Where the symbols take the objects:
* | r o p g t v j
zp | md sq gm ch nm jm tc
tp | rr mf nq qp mm zg rh
fr | ql nr pb jr nc qd hn
cm | sz jt rh gq bt mr nq
qb | bp jp zf cr jj cd fb
jg | nt rh jt sn zl jz mf
ht | qr mr jz bc lq jt dt
jq | jp bp jh dg tt mq sj
mb | dc sn gq rh dl sr qp
th | rh nt sz dc ct jl rr
jm | pq pr rq gf bn zp gn
pn | nc rz fz ft ql ng tl
fh | hq mm ft fz mf sc zl
jj | hz bg pm zg qb qp sr
dq | rm td dg jh jd rd pp
td | qt dq hm tc nj rf ch
ng | jh zf jp rm nh pn bq
rm | dq qt sc ng dt ft lq
fz | mq cd pn fh dh jp nf
mq | fz zn nc hq pb jq lc
pq | jm tl dl bt gq md rz
nq | fs ls tp ld bz mg cm
sr | ff rn hh tn fb mb jj
bq | sq md dp lq bc tl ng
dh | pb qp ql mf fz bg sn
lt | rn ff zd hj sj mn tt
rr | tp lz fs rj cq hg th
bn | gq hn dc sz jm nm nr
tn | jl jz mr sr bd rh zg
nh | qd pm bg dt ng ql bc
md | zp bq fb cg hh pq zf
jl | tn hj tm ff gl th hg
pb | dh rj fr lz mq tt mn
sc | dg cr rm jp nb fh dj
nc | pn gn mq rd fr jh pr
lc | nf rq pr hf mn sj mq
qd | nh qz tt jd jh fr zd
rh | th jg cm mb bf tn tp
mf | lz tp ls dh fh nb jg
fb | gm dp md bd sr dl qb
nt | jg th cz mn hf hj lz
gq | bn hp mb cm pq hh ld
cd | zn fz rz mm qp qb dl
pp | lq ch bl sq qr tg dq
nj | mg jd hg qz td fs tm
jp | jq qb ng sc bg fz dp
bf | ct zl bt dl rh bd mm
rd | ft rf hq nc jr dq tg
jh | ng tc jq dq qd nc sq
hn | hp bn mn cz pr zd fr
rn | lt sr bc jz dp sn bg
lz | mf rr jr pb hq cf nt
dl | rq nf pq bf mb fb cd
dc | mb mn bn th rq ff rj
cg | ch lq bd md mr bt qt
cz | jt sz nt hn tg qr jr
zf | tc ng qb qt pm rz md
jr | ls fs lz fr rd jd cz
hh | nm bc sr mr md gq pm
rz | gn pn cd bz ld zf pq
bp | qb jq tc hm hz zn gm
mn | sn dc hn nt lc lt pb
dp | sj fb bq dj rn nf jp
tc | zf jh bp td qz gn zp
gn | rz nc zn rf nr tc jm
tg | ph gf hf pr cz pp rd
hf | zl ct tg lc nt bl hq
cr | hm sc qt qb zg mm bd
ld | nr ql qp nq rz pm gq
gf | bt tg ct jm sz ch rf
bl | dj gl pp sj hj hf dg
ls | jr nq mf ql ft dt jt
bc | zd hh rn ht bq hp nh
bt | gf ph bf pq cm cg bz
zg | hg nb mg jj cr tp tn
mg | nj dt zg pm qt nq mr
rq | dl lc jm ct dc gm zn
nf | lc dl tl zl sn dp fz
hz | jj tt qz hg bp rj ff
mr | tm ht tn hh cg cm mg
dg | sc hm dq jq cf hq bl
jt | cz cm jg hp ph ht ls
tl | pr pq nf ph hp bq pn
ph | tg bt zl tl jt lq ft
bz | rf ft mm rz nq qt bt
ch | cg pp gl zp tm gf td
nb | cf zg dt bg sc mf jz
mm | cq fh bz cd tp cr bf
qz | pm qd hz nj tc nr nm
qt | td rm cr zf mg bz cg
sz | cm cz th bn gf tm fs
dt | jd mg nb nh rm ls ht
ct | bf hf gf rq th gl cq
rf | bz rd cq gn fs td gf
cf | nb hg jd tt dg lz hj
bd | gl dj cg fb tn bf cr
bg | tt jj nh nb jp dh rn
hj | jz jl qr lt bl nt cf
nr | ld fr rj fs gn qz bn
lq | pp cg dj bq ht ph rm
jd | dt nj cf qd dq jr qr
ff | sr lt nm jl gm dc hz
pm | qz nh jj mg zf ld hh
jz | hj tn ht rn dj jg nb
zl | hf bf ph nf jg dj fh
tt | bg hz qd cf jq pb lt
dj | bl bd lq dp jz zl sc
tm | mr qr jl nm ch sz nj
pr | tl jm lc tg hn sq nc
cq | mm hq rf zn rr hm ct
rj | qp pb nr rr zn hz dc
sn | mn mb hp jg nf rn dh
ft | rd bz fh pn ls rm ph
gm | fb sj zp gl ff rq bp
hg | zg cf nj hz hm rr jl
qr | ht tm hj zd pp cz jd
hm | cr dg td bp hg cq gl
ql | fr ld dh ls pn nh hp
sj | dp gm sq bl lt lc jq
hq | fh cq rd mq lz dg hf
zd | bc nm lt qr sq hn qd
qp | rj dh ld tp cd jj mb
hp | hn gq sn jt tl bc ql
gl | bd bl ch gm jl ct hm
zn | cd mq gn cq rj bp rq
fs | nq jr rr nr rf nj sz
nm | hh zd ff tm zp bn qz
sq | bq zp sj pp zd pr jh

The rows follow the links: the fewer symbols apart two objects are, the more alike their rows tend to be.

Each row is also shifted at random along 5 hidden directions that mean nothing.

Some objects, each with a row of numbers:
ct -> 42,-7,-6,-5,2,-11,-7,0,-29,24,3,1,6,21,16,4,-4,-7,12,8,-1,3,-10,-15,11,7,-17,9,-12,2,12,0,-2,-1,0,6,-18,12,24,-10,-14,-18,21,-13,-14,15,17,-6,-11,-10,5,11,13
pr -> -15,-20,-8,18,1,-12,5,-16,-14,-12,34,-1,8,5,-18,-8,-15,-8,7,12,-13,-19,-12,2,12,-6,0,3,26,32,13,-16,-1,-14,-21,20,-7,-6,18,0,-11,-9,-40,13,17,3,28,1,11,-23,12,2,-6
sz -> -9,0,-14,14,9,3,0,-3,5,11,1,2,1,-14,-8,-1,-6,-2,12,5,16,4,-17,-16,-6,-17,-6,0,8,9,13,-16,2,9,5,-5,2,15,4,-1,-1,-3,-16,-5,9,18,-4,9,4,2,-7,5,18
mq -> -7,-1,14,-1,-8,1,-11,3,-7,6,-1,-2,0,15,11,10,23,2,13,-1,-7,-1,-7,6,-7,12,-9,-2,6,-4,5,-14,5,2,-12,-16,-24,13,9,-4,-2,3,3,-33,-7,-13,-5,12,3,1,-14,-17,-4
jj -> 1,9,-7,4,0,5,-1,-7,13,-7,7,-23,-8,-7,0,-4,-25,0,-25,6,-21,-7,7,21,11,-6,-1,9,-15,-14,-13,22,-51,-9,17,-6,-17,-37,-22,-1,25,1,19,46,6,-24,20,-31,3,-2,37,10,-38
jq -> -8,13,13,-7,-2,-2,2,14,2,-9,-6,6,0,13,14,-3,37,-3,8,10,-1,11,-5,8,-11,13,6,-3,7,-18,-3,4,28,-1,-5,8,-8,6,5,9,-5,-2,17,-35,-13,-5,-14,14,-19,10,-22,-27,7
jp -> -13,2,6,-4,-3,10,-3,10,6,-3,-6,1,-1,12,8,-4,13,-3,-24,-7,-23,7,16,19,-3,20,1,-1,-4,-15,-5,7,-13,-4,3,-8,-14,-15,-12,11,18,4,19,-5,-7,-16,-5,-10,-1,2,12,-4,-22
hf -> -24,-16,15,-22,-7,14,6,-16,-7,-21,7,-17,-4,3,-8,8,-3,-13,18,-7,2,-3,7,-7,-20,4,3,5,11,6,5,8,16,-19,15,5,13,0,9,2,-1,-5,7,9,-2,-17,-6,-5,-19,-16,2,10,6
md -> -58,5,6,14,18,-2,20,-1,8,-12,-6,14,0,-12,-10,-10,4,9,-16,6,-12,-5,-13,10,21,-7,15,-2,-3,25,-1,-11,-5,0,-1,12,11,2,-1,6,-2,4,-43,25,9,15,8,-8,8,12,14,-10,-11
jt -> 10,2,-10,22,6,20,-9,10,2,21,-16,22,6,2,8,6,8,-4,-15,5,11,9,-6,-2,-3,16,-6,-1,-2,2,-8,-3,0,17,-10,-22,1,10,-12,11,4,3,2,-11,-9,0,-14,22,33,-2,-8,17,1
th -> 10,16,-1,-7,-8,-10,-5,5,-10,11,-10,-9,-13,-1,0,17,-1,-11,20,-4,22,1,-8,-18,0,-2,-15,-5,-3,-25,10,4,5,13,11,-6,-3,0,-10,-13,0,-10,32,-19,-5,0,-1,-9,-2,6,-6,12,23
nf -> 55,-12,7,-8,-4,6,5,0,-13,-4,-7,16,8,6,-7,-1,15,3,6,-16,-21,-6,10,-6,-10,11,-2,-5,4,27,14,-1,9,-9,-5,-12,-5,-2,15,10,-13,7,-6,2,5,-4,6,-3,13,-8,3,0,-2
rr -> -7,7,-4,1,-8,10,-7,-4,1,21,-13,-16,-4,2,10,15,-2,10,9,4,22,22,-5,-10,1,11,-4,-3,-13,-10,3,-2,0,6,15,-15,-1,15,-14,-8,11,-9,9,-4,-8,-6,-13,-6,-5,7,3,6,8
ft -> -49,-14,-14,21,-4,6,-11,-3,-13,-2,11,2,24,17,-1,1,-13,7,-24,-2,-22,-7,5,9,5,8,-12,11,-10,25,-12,-6,-27,-4,1,4,-7,-11,-11,8,7,-2,-18,24,3,-6,17,-2,26,-21,22,21,-35
jr -> -9,-11,-8,27,-2,-6,-1,5,5,-2,2,-4,11,5,-10,-2,-4,-6,11,10,22,3,-23,-9,7,-5,1,0,11,18,3,-22,20,9,-14,16,6,22,6,-8,-6,2,-38,-11,1,9,-21,20,14,-2,-6,-1,16
hn -> -4,-1,-2,9,-12,-9,-20,7,-4,33,-8,17,0,14,0,6,3,-9,7,3,15,4,-16,-1,-2,22,-10,0,11,-41,1,-1,8,24,-18,-12,-21,1,-6,15,9,-4,34,-58,-13,-6,-2,26,13,9,-20,-1,9
ph -> -74,-5,-7,9,-8,-3,4,8,-6,13,-9,7,-6,21,10,0,13,-16,-11,-10,7,2,-4,5,-3,19,-14,2,-5,-16,-8,-1,-4,8,-15,-16,-4,-9,-16,6,11,3,28,-33,-5,-3,-13,11,20,2,-2,7,-2
ff -> 2,18,2,-6,9,5,-3,2,8,5,-7,-7,-21,-6,-1,2,3,-12,5,8,9,-2,-11,5,2,-4,11,1,-2,-21,1,-5,-8,-4,1,-4,-6,2,-11,-3,11,-2,16,-12,4,-2,7,0,-13,10,2,-1,-8
jz -> 5,6,9,23,1,-3,10,16,6,8,-8,17,1,7,7,0,18,-10,0,-7,12,18,-17,-1,15,8,-8,-16,-11,8,7,-10,13,7,-16,19,-2,-7,-13,13,6,1,-3,-21,-7,16,-13,17,11,8,-6,9,17
tl -> -51,-2,12,3,-22,-22,4,14,-4,0,-11,21,2,7,-2,-9,8,-4,6,-8,-4,-3,-8,0,-1,9,-4,-10,9,-10,0,4,24,2,-16,12,-5,-2,9,15,-1,7,17,-32,-5,2,-5,13,-1,7,-24,-12,10
dc -> 38,7,3,-16,-4,9,-3,-15,2,20,-8,0,-9,-19,-1,8,-4,1,8,13,7,2,-4,-12,-16,1,4,12,3,-12,6,-1,-3,-1,15,-19,3,4,1,8,3,-7,18,4,5,-21,-3,-2,-9,4,-2,-10,-1
cr -> -6,8,11,-8,0,12,-2,15,0,7,-23,15,-9,10,33,7,23,9,-14,-1,-8,20,12,7,9,12,-8,-3,-28,-18,-12,-5,-17,15,4,-19,-8,14,-13,-11,12,3,23,-17,-17,-2,5,-8,3,10,-5,1,1
nr -> -81,3,-7,0,-8,-24,-12,-8,13,19,4,-18,-5,4,-10,-3,-21,5,6,13,8,-8,-10,5,14,-15,-10,-3,2,-26,-4,3,-11,7,-2,6,-20,-9,-13,0,14,1,14,2,-1,-9,2,-6,2,9,3,0,-13
lt -> -6,6,-9,21,8,15,6,-21,4,-7,5,-3,0,-5,-4,8,-2,-7,-10,9,-10,-6,-15,13,2,6,11,3,5,12,-14,-10,-18,-12,10,10,-4,-9,-19,11,16,4,-13,9,-2,-13,14,16,12,5,19,-5,-11
bz -> -59,3,12,-27,7,36,-3,2,11,-9,-26,-4,7,-21,13,1,19,16,-8,-15,0,12,31,-14,-34,0,15,-1,1,-10,-1,-1,-4,14,22,-37,20,20,4,-5,-2,7,7,8,0,-15,-33,-9,-7,12,-3,-5,0
td -> -18,0,6,-16,7,-3,6,-2,-5,-18,5,-19,-2,8,3,-21,-4,2,19,6,2,-9,3,-2,1,-21,9,-1,4,-11,-3,1,9,-1,5,20,0,0,18,-25,-23,-9,-3,0,6,13,1,-10,-26,-9,-11,-9,18
hg -> 32,9,-8,16,17,3,-1,-10,13,18,-3,2,-13,7,4,14,6,4,0,18,1,9,-7,14,16,4,-13,-4,-17,-4,-8,-21,-24,6,-1,-11,-15,9,-21,-16,12,-1,-6,-9,-5,3,3,0,10,2,8,17,-6
nc -> -38,-15,-3,7,-7,-1,-3,0,2,0,2,-2,9,11,-1,6,6,9,-1,5,-9,-2,-1,0,-3,2,1,10,8,-4,1,-13,4,-2,-12,6,-5,-2,5,13,2,3,-5,0,-7,-10,-3,15,1,-1,-3,-12,0
dq -> 9,-3,-5,2,17,25,-5,4,5,1,6,7,4,3,15,-7,17,8,3,6,-6,4,8,1,-16,3,9,10,2,12,0,-10,11,0,0,0,13,21,4,-3,-10,-4,-20,-7,-10,8,-13,22,-5,-12,-19,-8,2
rm -> -25,-11,-6,2,-6,-10,0,15,-9,-12,1,-5,4,17,16,-15,1,-2,-17,-13,-10,-1,16,9,7,6,-2,0,-5,-13,-6,11,-7,0,-15,11,-5,-16,-2,-2,-1,6,11,-12,-18,11,-1,-3,3,-13,1,12,-8
bd -> 18,3,3,-11,4,14,4,6,-1,-6,-9,9,-7,-10,11,0,12,2,-11,-9,-6,9,9,-2,1,0,7,-3,-17,9,4,4,1,1,16,-4,17,6,-1,-1,-9,0,3,7,0,12,0,-4,-10,1,13,2,5
bn -> 3,1,-11,-10,12,6,-2,-20,6,15,3,-3,-5,-22,-11,6,-16,0,-3,9,2,-19,1,2,-10,-11,3,7,11,2,-9,0,-30,-1,11,-22,-6,-5,-10,-6,12,-5,-4,33,10,-23,6,-7,10,-3,24,4,-18
cm -> -12,1,-1,-9,-6,-11,-1,-3,0,-9,-1,-5,0,-17,-11,-7,-14,-3,9,-9,16,2,10,-19,7,-17,2,2,4,-4,15,12,-6,12,3,-4,13,-10,5,-8,-1,1,-4,9,10,0,-8,-7,2,0,2,18,10
ch -> -55,15,-2,-18,7,3,0,5,7,5,-11,1,-7,-5,6,-9,14,2,13,-2,21,-1,8,6,-5,-7,4,7,-3,-25,-2,-3,6,6,6,6,11,10,-1,-6,-2,-2,20,-12,-16,11,-4,10,-22,5,-18,-4,16
jh -> 21,-1,-8,-1,0,-7,-11,1,-10,20,10,6,-9,30,24,-8,5,1,-7,2,-10,-8,1,28,-4,26,-3,7,0,-37,-16,-4,-10,5,-20,-12,-21,-7,-6,-5,13,-4,39,-26,-17,-2,11,11,9,-8,-5,-2,-13
zp -> -20,2,-3,-7,7,-3,4,-7,4,-11,12,-5,-13,-7,-7,-9,-11,9,7,6,-4,-14,-1,5,10,-19,10,1,6,1,0,-1,-1,-14,-2,5,1,-11,14,-13,-12,7,-9,16,6,4,19,-4,-14,-4,5,-3,-4
cg -> -10,7,9,-28,9,9,1,17,1,12,-31,25,-9,-7,15,-2,32,-6,-1,-14,17,12,20,-3,-21,2,4,-7,-4,-28,-1,0,4,18,3,-32,20,9,1,-12,-8,3,21,-26,-8,15,-12,-2,-8,13,-24,-1,15
bc -> 11,2,-4,5,6,16,-4,-1,9,-1,-23,14,-4,-12,-2,2,16,5,-24,-9,-2,5,8,7,-25,9,9,2,7,-1,-11,6,0,12,9,-19,10,-3,-20,18,12,12,3,5,1,-14,-12,17,8,3,-4,-4,-14
rj -> -24,4,-7,9,3,3,-3,-19,17,5,12,-20,-8,0,-5,15,-22,10,4,17,-7,-7,-13,15,10,-9,-5,5,-2,12,-1,-11,-27,-5,-1,-12,-16,-5,-13,2,16,-1,-10,29,13,-27,14,-18,11,5,34,4,-20
zn -> -31,3,6,-13,-8,-2,-15,-6,-6,13,-1,-15,-10,10,10,8,-15,6,3,17,-7,-9,3,8,2,9,-2,11,-7,-17,6,11,-10,-5,5,-10,-17,-4,-3,-3,6,-11,33,-1,-8,-20,10,-6,-11,8,0,-6,-10

From each start, follow one symbol. Which object do you reach?
Answer with the object's name.
-26,-5,-13,11,-16,-18,-2,-3,2,2,-2,2,0,4,-7,-3,-8,-6,-13,-7,9,-4,6,4,-4,7,-14,-1,6,-13,-3,13,-4,6,-11,-2,-4,-23,-12,15,8,11,19,-8,4,-14,3,3,11,-2,1,9,-10
v: bc
34,-2,4,-2,-3,3,-4,-1,-3,1,-2,2,9,-15,-10,10,-3,0,-12,-7,-10,-7,3,-11,-15,13,-4,2,14,11,5,9,1,1,10,-5,2,-2,-6,30,3,5,3,16,9,-21,-9,0,-5,2,6,-4,-11
r: mn
49,-30,-35,11,4,-7,-17,-9,-32,14,29,10,17,26,14,1,-27,2,-13,12,-18,-8,-2,6,10,18,-18,20,-17,10,-3,-14,-23,-9,-12,-11,-22,-5,3,-12,-2,-16,-5,5,-6,-4,22,6,31,-31,27,24,-29
r: ft
-31,-12,-9,15,-11,-9,-9,3,-6,0,3,-9,6,12,-9,-6,-17,-7,-10,-2,5,1,8,2,2,10,-14,-5,-11,-18,-8,5,-22,1,-9,2,-13,-16,-10,6,18,10,8,-5,-4,-5,-6,-3,21,-5,6,23,-19
r: jr
-36,3,-17,-2,14,4,1,-17,7,-1,4,-17,-15,-12,-2,-4,-15,-5,0,-2,12,-9,4,16,6,-15,0,10,-2,-13,-8,4,-29,-11,14,-5,3,-6,-18,-7,5,0,6,22,-1,-8,9,-9,-3,-7,8,17,1
j: nj
-29,-1,17,-6,-8,14,-5,0,21,-10,-18,-13,-7,-2,3,18,26,0,23,-3,27,24,0,-14,-29,-1,3,-12,6,-15,4,-10,26,16,2,-16,10,23,-8,8,14,10,7,-31,-1,-14,-38,19,-5,22,-28,-3,19
g: pb
-33,2,9,-13,-4,5,0,1,12,-28,1,-29,9,-12,-17,1,-11,5,39,-1,27,1,6,-24,-22,-23,11,-13,15,-9,23,4,27,9,15,11,27,10,15,-18,-17,9,-16,4,17,1,-26,-2,-23,12,-28,-9,29
o: jr
12,7,16,13,5,8,7,-2,19,-13,-3,-5,-4,4,-6,-6,20,0,18,13,15,2,-5,2,-7,-4,4,-21,18,1,-5,-13,19,0,-11,5,4,15,-8,3,1,15,-18,-25,0,-8,-17,15,-4,23,-9,-17,7
g: cf
8,0,7,13,12,12,19,0,12,-19,2,8,0,0,1,0,25,-8,17,0,-1,3,-15,-3,-9,-2,6,-12,5,27,18,-22,32,-16,-1,15,15,28,15,-1,-19,-6,-42,-20,7,13,-9,20,-13,0,-8,-7,29
p: pp
-24,5,12,19,-7,1,0,-12,18,-5,11,-13,12,3,-10,10,3,2,10,11,4,4,-15,-6,1,-6,1,-10,14,22,2,-15,13,-10,4,17,-6,10,4,9,8,13,-27,14,4,-12,-4,10,6,14,1,-9,-8
g: lz
38,-14,8,-5,11,14,-11,-14,-3,10,5,8,9,2,4,14,7,2,-10,6,-16,-7,-3,-1,-16,18,7,7,9,24,10,-1,5,-8,6,-14,3,6,5,9,-1,-8,0,3,0,-13,7,9,1,-13,9,-3,-8
v: sj
-32,-12,-17,3,6,19,-11,-6,-7,17,5,9,0,3,14,9,7,-8,-7,7,0,11,-7,19,-7,16,-3,13,-4,-4,-5,-4,-13,2,-2,-23,-9,9,-15,6,6,-8,3,-11,-8,-7,7,11,24,-9,11,14,-5
p: hf
19,-6,-14,29,5,-2,6,-3,1,-18,15,-1,5,13,2,-3,-11,-5,-15,-6,-12,2,-5,10,15,-1,-9,2,-18,27,-15,-9,-21,-13,-8,15,-4,-11,-16,0,16,5,-38,24,7,-7,8,-10,22,-10,29,20,-17
r: cf
